Below are the code and all the weights of a small trained network. Each question names an input and a target symbol and asks about switching units off, where a switched-off unit gives its printed mean instead of its output.

import numpy as np


def w(rows, s, z=0):
    codes = np.array(rows[::2]) - 128.0
    scale = np.full(codes.shape[1], s)
    scale[-1] = z or s
    return codes * scale


def norm(h):
    return h / np.sqrt((h * h).mean(-1, keepdims=True) + 1e-5)


def f(y):
    return y / 2 * (1 + np.tanh(0.7978845608 * (y + 0.044715 * y**3)))


def softmax(a):
    e = np.exp(a - a.max(-1, keepdims=True))
    return e / e.sum(-1, keepdims=True)


def log_softmax(a):
    a = a - a.max(-1, keepdims=True)
    return a - np.log(np.exp(a).sum(-1, keepdims=True))


def net(x, mask):
    ids = ['βδζλξσφψω'.index(c) for c in x.split()]
    T = len(ids)
    res = E[ids] + P[:T]
    q, k, v = (norm(res) @ M[0].T for M in (Q, K, V))
    z = softmax(np.where(np.tri(T) > 0, q @ k.T / 4**0.5, -1e9)) @ v
    res = res + np.where(mask[0], z, O[0][:, -1]) @ O[0][:, :-1]
    y = f(norm(res) @ A[0][:, :-1].T + A[0][:, -1])
    res = res + np.where(mask[1:9], y, B[0][:, -1]) @ B[0][:, :-1]
    return log_softmax(norm(res)[-1] @ U[:, :-1].T + U[:, -1])


Q, K, V, O, A, B = {}, {}, {}, {}, {}, {}
E = w([
[88,66,119,189,163,147,129],'β',
[172,205,128,138,89,136,64],'δ',
[135,133,97,89,141,188,47],'ζ',
[208,178,97,40,171,73,139],'λ',
[209,132,154,167,112,171,228],'ξ',
[39,156,74,128,128,104,112],'σ',
[154,70,106,63,254,79,87],'φ',
[117,105,111,125,50,94,104],'ψ',
[142,94,88,166,100,184,111],'ω',
],0.0063)
P = w([
[37,65,32,5,32,160,152],'0',
[72,69,83,70,81,116,112],'1',
[93,75,110,109,88,108,100],'2',
[124,78,121,137,106,106,96],'3',
[142,89,122,176,116,102,104],'4',
[182,102,124,219,126,89,107],'5',
[231,113,109,248,142,54,140],'6',
],0.0025)
Q[0] = w([
[64,7,122,157,203,149,143],'H0',
[134,49,126,192,100,156,177],'H0',
[80,159,125,130,67,139,117],'H0',
[149,70,59,119,105,219,157],'H0',
],0.011)
K[0] = w([
[36,23,106,182,221,184,213],'H0',
[161,1,90,203,103,104,188],'H0',
[67,151,115,59,39,116,162],'H0',
[172,20,26,83,92,224,134],'H0',
],0.0072)
V[0] = w([
[159,61,196,96,31,69,116],'H0',
[98,156,144,184,91,12,210],'H0',
[155,97,159,71,85,184,90],'H0',
[253,97,78,220,162,98,94],'H0',
],0.0057)
O[0] = w([
[116,3,216,95,148,166,195,209],'H0',
[175,63,79,33,200,193,121,5],'H0',
[84,108,200,179,129,126,156,187],'H0',
[41,112,158,81,69,121,138,109],'H0',
],0.0033,0.0012)
A[0] = w([
[134,172,78,198,103,132,123,167],'N0',
[138,119,173,119,207,118,111,1],'N1',
[124,110,168,188,81,141,179,229],'N2',
[174,163,145,172,151,180,227,24],'N3',
[128,160,148,171,118,143,149,159],'N4',
[248,123,90,179,140,206,74,9],'N5',
[69,140,96,137,35,140,136,85],'N6',
[167,183,145,94,152,115,170,33],'N7',
],0.014,0.0017)
B[0] = w([
[142,132,176,199,127,98,105,247],'N0',
[151,88,123,107,183,146,78,136],'N1',
[134,162,158,207,149,85,92,237],'N2',
[153,116,103,86,191,119,248,166],'N3',
[161,123,101,166,187,101,120,147],'N4',
[79,102,98,53,98,146,159,145],'N5',
[102,94,78,4,99,178,184,255],'N6',
[141,204,65,132,109,139,104,137],'N7',
],0.015,0.0074)
U = w([
[47,74,102,39,53,141,163,194],'β',
[97,106,187,249,97,63,71,188],'δ',
[140,131,151,144,138,165,129,4],'ζ',
[159,248,37,126,109,147,59,165],'λ',
[159,141,110,151,222,86,255,148],'ξ',
[144,137,154,143,137,184,128,19],'σ',
[147,43,114,83,242,138,18,138],'φ',
[141,139,151,136,139,165,125,4],'ψ',
[142,136,145,137,133,177,119,11],'ω',
],0.0061,0.0028)

Each question gives the input, a string of symbols that net reads in full, and the target symbol t.
The units are the heads (4 rows each of Q, K, V and O) and the neurons (one row each of A and B). Each row of codes is followed by its name. A weight is (code - 128) times the scale printed after its matrix; where a second scale follows, it is the last column's (O, A, B and U).
mask holds one flag per unit, heads first, then neurons. A switched-off unit (its flag False) gives its mean, the last column of its rows in O or B, instead of its output. The means were averaged over made-up inputs and are rounded, as every weight is.
A unit's drop is (log p(t) with every unit on - log p(t) with that unit switched off) / (log p(t) with every unit on - log p(t) with every unit switched off).
The circuit of an input: a set's keep is (log p(t) with only the set's units on - log p(t) with every unit switched off) / (log p(t) with every unit on - log p(t) with every unit switched off). Starting from all 9 units, units are removed one at a time, each time the one whose removal leaves the highest keep (on an exact tie, the one counted first), for as long as the keep stays at least 0.8.
circuit, biggest first: the units of the circuit, biggest drop first
top k neurons: the k neurons with the biggest drops, biggest first
drop of u: that unit's drop, to one decimal
input ω σ λ ξ σ σ β, target β: circuit, biggest first	(H0, N2)
input σ β φ σ, target δ: circuit, biggest first	(H0, N0)
input λ β σ σ β δ, target β: circuit, biggest first	(N6, H0)
input φ σ σ σ ζ, target β: circuit, biggest first	(N5)
input ζ ζ σ σ σ δ ψ, target β: circuit, biggest first	(H0, N0)
input β ψ β ψ, target δ: top 2 neurons	(N6, N2)
input β ζ φ ω ζ σ ω, target δ: top 2 neurons	(N2, N0)
input δ δ λ σ δ ζ φ, target φ: top 2 neurons	(N6, N1)
input ψ σ σ ψ, target δ: circuit, biggest first	(H0, N6)
input ξ ζ ξ β ξ ψ, target β: top 2 neurons	(N0, N6)
input φ δ σ ζ ζ, target δ: top 3 neurons	(N0, N3, N4)
input ζ β β, target δ: top 2 neurons	(N3, N5)
input ω ζ λ ξ σ, target β: top 2 neurons	(N6, N2)
input σ ψ σ ω, target β: top 2 neurons	(N6, N3)
input φ ζ σ ζ σ σ, target δ: circuit, biggest first	(N0)
input ψ σ σ β, target β: top 2 neurons	(N0, N6)
input ω ψ ψ ψ ω, target δ: top 3 neurons	(N2, N3, N0)
input φ ψ ω β λ, target λ: drop of N7	0.3
input σ σ ζ ψ ψ λ ζ, target δ: drop of N0	1.1
input ζ ζ δ ξ δ, target δ: drop of N7	0.1
input φ φ ψ ξ λ σ, target β: circuit, biggest first	(N6)
